Below is a small trained network, with its code and all its weights. Each question gives an input and a class and asks what happens when units are switched off, that is, made to give their printed mean instead of their output.

import numpy as np


def w(rows, s, z=0):
    codes = np.array(rows[::2]) - 128.0
    scale = np.full(codes.shape[1], s)
    scale[-1] = z or s
    return codes * scale


def norm(h):
    return h / np.sqrt((h * h).mean(-1, keepdims=True) + 1e-5)


def f(y):
    return y / 2 * (1 + np.tanh(0.7978845608 * (y + 0.044715 * y**3)))


def log_softmax(a):
    a = a - a.max(-1, keepdims=True)
    return a - np.log(np.exp(a).sum(-1, keepdims=True))


def net(x, mask):
    res = np.array(x, float).reshape(1, 4) / 4 @ E
    u = 0
    for l in range(4):
        y = f(norm(res) @ A[l][:, :-1].T + A[l][:, -1])
        res = res + np.where(mask[u : u + 9], y, B[l][:, -1]) @ B[l][:, :-1]
        u += 9
    return log_softmax(norm(res)[-1] @ U[:, :-1].T + U[:, -1])


A, B = {}, {}
E = w([
[202,187,167,141,160,172,103],'x0',
[94,142,112,173,148,187,254],'x1',
[131,92,86,226,98,152,72],'x2',
[163,103,122,81,136,231,103],'x3',
],0.0084)
A[0] = w([
[95,97,184,54,218,115,143,64],'L0N0',
[73,161,156,151,101,83,112,78],'L0N1',
[122,87,91,101,147,201,180,88],'L0N2',
[58,163,22,161,68,171,70,74],'L0N3',
[102,140,173,162,60,120,190,139],'L0N4',
[190,2,109,66,163,140,80,137],'L0N5',
[120,40,138,200,61,181,136,69],'L0N6',
[127,7,76,131,89,116,196,4],'L0N7',
[41,58,111,67,115,127,119,60],'L0N8',
],0.0094,0.0038)
B[0] = w([
[101,15,158,118,227,112,87,198],'L0N0',
[171,160,115,138,28,29,137,170],'L0N1',
[225,81,10,61,102,137,128,219],'L0N2',
[25,65,251,119,211,105,208,205],'L0N3',
[192,187,78,136,218,58,145,195],'L0N4',
[193,37,90,91,43,166,195,253],'L0N5',
[237,93,101,158,162,96,113,207],'L0N6',
[23,210,191,161,93,255,150,194],'L0N7',
[40,241,208,109,35,225,133,203],'L0N8',
],0.0069,0.0043)
A[1] = w([
[212,191,196,184,145,191,109,13],'L1N0',
[66,147,47,121,137,192,199,32],'L1N1',
[110,105,175,42,173,75,179,5],'L1N2',
[39,127,168,37,176,130,181,10],'L1N3',
[176,207,167,84,185,142,108,102],'L1N4',
[105,83,101,115,172,135,239,29],'L1N5',
[139,192,134,164,99,125,110,196],'L1N6',
[118,61,159,254,135,143,90,95],'L1N7',
[126,78,95,187,138,133,164,140],'L1N8',
],0.0084,0.0031)
B[1] = w([
[65,188,194,165,120,178,123,191],'L1N0',
[216,191,75,234,128,157,77,237],'L1N1',
[78,64,156,144,182,139,81,199],'L1N2',
[82,65,196,165,238,157,28,234],'L1N3',
[38,100,119,150,86,163,108,195],'L1N4',
[193,159,162,66,160,134,68,252],'L1N5',
[28,123,132,49,111,98,254,199],'L1N6',
[44,67,154,12,238,82,92,231],'L1N7',
[128,111,146,74,197,178,13,204],'L1N8',
],0.0074,0.0029)
A[2] = w([
[59,166,185,137,88,205,98,178],'L2N0',
[92,95,124,94,100,93,155,149],'L2N1',
[144,183,46,125,182,147,171,87],'L2N2',
[125,217,95,149,162,16,198,45],'L2N3',
[197,105,86,86,123,199,95,65],'L2N4',
[138,119,177,183,152,1,163,119],'L2N5',
[106,127,104,90,86,130,48,82],'L2N6',
[111,113,193,138,82,125,174,4],'L2N7',
[145,79,153,64,10,93,108,46],'L2N8',
],0.0096,0.0033)
B[2] = w([
[24,234,77,247,135,95,242,226],'L2N0',
[179,196,128,158,143,217,150,172],'L2N1',
[238,156,145,209,156,69,119,180],'L2N2',
[122,140,85,16,52,125,97,235],'L2N3',
[50,84,142,131,63,55,187,255],'L2N4',
[121,32,52,111,46,209,133,238],'L2N5',
[164,147,117,215,253,92,197,157],'L2N6',
[244,139,102,187,130,144,144,129],'L2N7',
[220,246,88,236,193,98,98,211],'L2N8',
],0.0077,0.0054)
A[3] = w([
[103,73,144,168,163,144,118,105],'L3N0',
[141,87,101,72,70,220,148,115],'L3N1',
[171,76,113,73,13,211,158,53],'L3N2',
[193,20,136,124,136,104,182,89],'L3N3',
[172,174,116,99,144,154,150,88],'L3N4',
[51,210,173,177,70,141,115,30],'L3N5',
[120,143,61,143,130,73,115,188],'L3N6',
[254,187,72,161,190,90,89,4],'L3N7',
[95,68,210,130,193,109,107,114],'L3N8',
],0.0097,0.003)
B[3] = w([
[108,143,195,67,185,161,83,188],'L3N0',
[144,126,140,129,66,36,88,219],'L3N1',
[92,166,28,68,6,28,87,253],'L3N2',
[56,245,95,118,130,146,168,229],'L3N3',
[149,59,144,190,128,76,1,144],'L3N4',
[59,184,145,168,158,111,239,217],'L3N5',
[206,153,143,115,155,250,151,196],'L3N6',
[244,84,214,202,180,53,130,226],'L3N7',
[99,38,169,75,123,218,82,238],'L3N8',
],0.0089,0.0053)
U = w([
[121,135,60,67,6,74,100,252],'0',
[65,65,203,67,186,196,63,78],'1',
[244,137,165,175,159,96,117,124],'2',
[35,197,154,179,110,148,195,25],'3',
],0.016,0.0028)

Each question gives the input, the list of numbers given to net, and the class t.
The units are the neurons (one row each of A and B). Each row of codes is followed by its name. A weight is (code - 128) times the scale printed after its matrix; where a second scale follows, it is the last column's (A, B and U).
mask holds one flag per neuron, layer by layer. A switched-off neuron (its flag False) gives its mean, the last column of its row in B, instead of its output. The means were averaged over made-up inputs and are rounded, as every weight is.
A unit's drop is (log p(t) with every unit on - log p(t) with that unit switched off) / (log p(t) with every unit on - log p(t) with every unit switched off).
The circuit of an input: a set's keep is (log p(t) with only the set's units on - log p(t) with every unit switched off) / (log p(t) with every unit on - log p(t) with every unit switched off). Starting from the 12 units with the biggest drops (on a tie, the unit counted first), units are removed one at a time, each time the one whose removal leaves the highest keep (on an exact tie, the one counted first), for as long as the keep stays at least 0.8.
circuit, biggest first: the units of the circuit, biggest drop first
most important unit: the unit with the biggest drop
top k neurons: the k neurons with the biggest drops, biggest first
k most important neurons of layer l: the k neurons of layer l with the biggest drops, biggest first
input [4,4,2,0], class 2: top 4 neurons => [L2N2, L0N8, L0N7, L0N2]
input [8,3,5,8], class 0: circuit, biggest first => [L2N8, L3N2]
input [-8,-8,-2,6], class 2: circuit, biggest first => [L2N8, L2N6]
input [-7,1,6,4], class 3: 3 most important neurons of layer 0 => [L0N7, L0N8, L0N0]
input [4,-3,-6,0], class 1: most important unit => L0N0
input [3,7,-7,-7], class 0: circuit, biggest first => [L2N3, L0N7]
input [4,-8,-8,8], class 0: circuit, biggest first => [L0N5, L2N4]
input [7,2,4,7], class 0: 4 most important neurons of layer 0 => [L0N2, L0N7, L0N8, L0N5]
input [5,-4,3,-4], class 3: top 4 neurons => [L1N0, L0N5, L0N2, L0N6]
input [-8,-7,-7,-4], class 3: circuit, biggest first => [L0N8, L2N1, L3N5]
input [-1,7,-7,-7], class 0: top 2 neurons => [L0N4, L2N3]
input [-4,6,6,-3], class 1: 2 most important neurons of layer 1 => [L1N7, L1N8]
input [-7,8,3,7], class 2: circuit, biggest first => [L1N1, L0N6]
input [-2,5,-5,-6], class 0: most important unit => L0N4
input [6,6,-5,1], class 2: top 2 neurons => [L0N3, L0N8]
input [-2,-4,4,1], class 1: top 3 neurons => [L0N3, L1N7, L0N2]
input [-5,5,3,-5], class 0: top 2 neurons => [L2N3, L0N1]
input [-8,3,1,6], class 3: top 3 neurons => [L0N7, L0N8, L2N0]
input [7,7,-3,3], class 2: top 3 neurons => [L2N2, L0N2, L0N8]
input [-1,-7,-8,4], class 1: circuit, biggest first => [L0N0]
input [2,-5,5,-2], class 1: top 2 neurons => [L1N7, L0N3]
input [-7,0,8,-1], class 1: top 2 neurons => [L1N7, L0N6]
input [-8,-8,-4,5], class 2: top 2 neurons => [L2N8, L0N5]
input [1,7,0,-7], class 0: top 3 neurons => [L2N3, L2N5, L2N8]
input [8,1,6,0], class 3: top 2 neurons => [L1N0, L2N0]
input [-7,-4,-2,6], class 3: top 2 neurons => [L0N8, L2N0]
input [1,8,6,8], class 0: top 3 neurons => [L0N2, L2N4, L2N8]
input [-8,3,-8,-7], class 1: most important unit => L1N3
input [4,6,-5,-5], class 2: 2 most important neurons of layer 2 => [L2N2, L2N4]
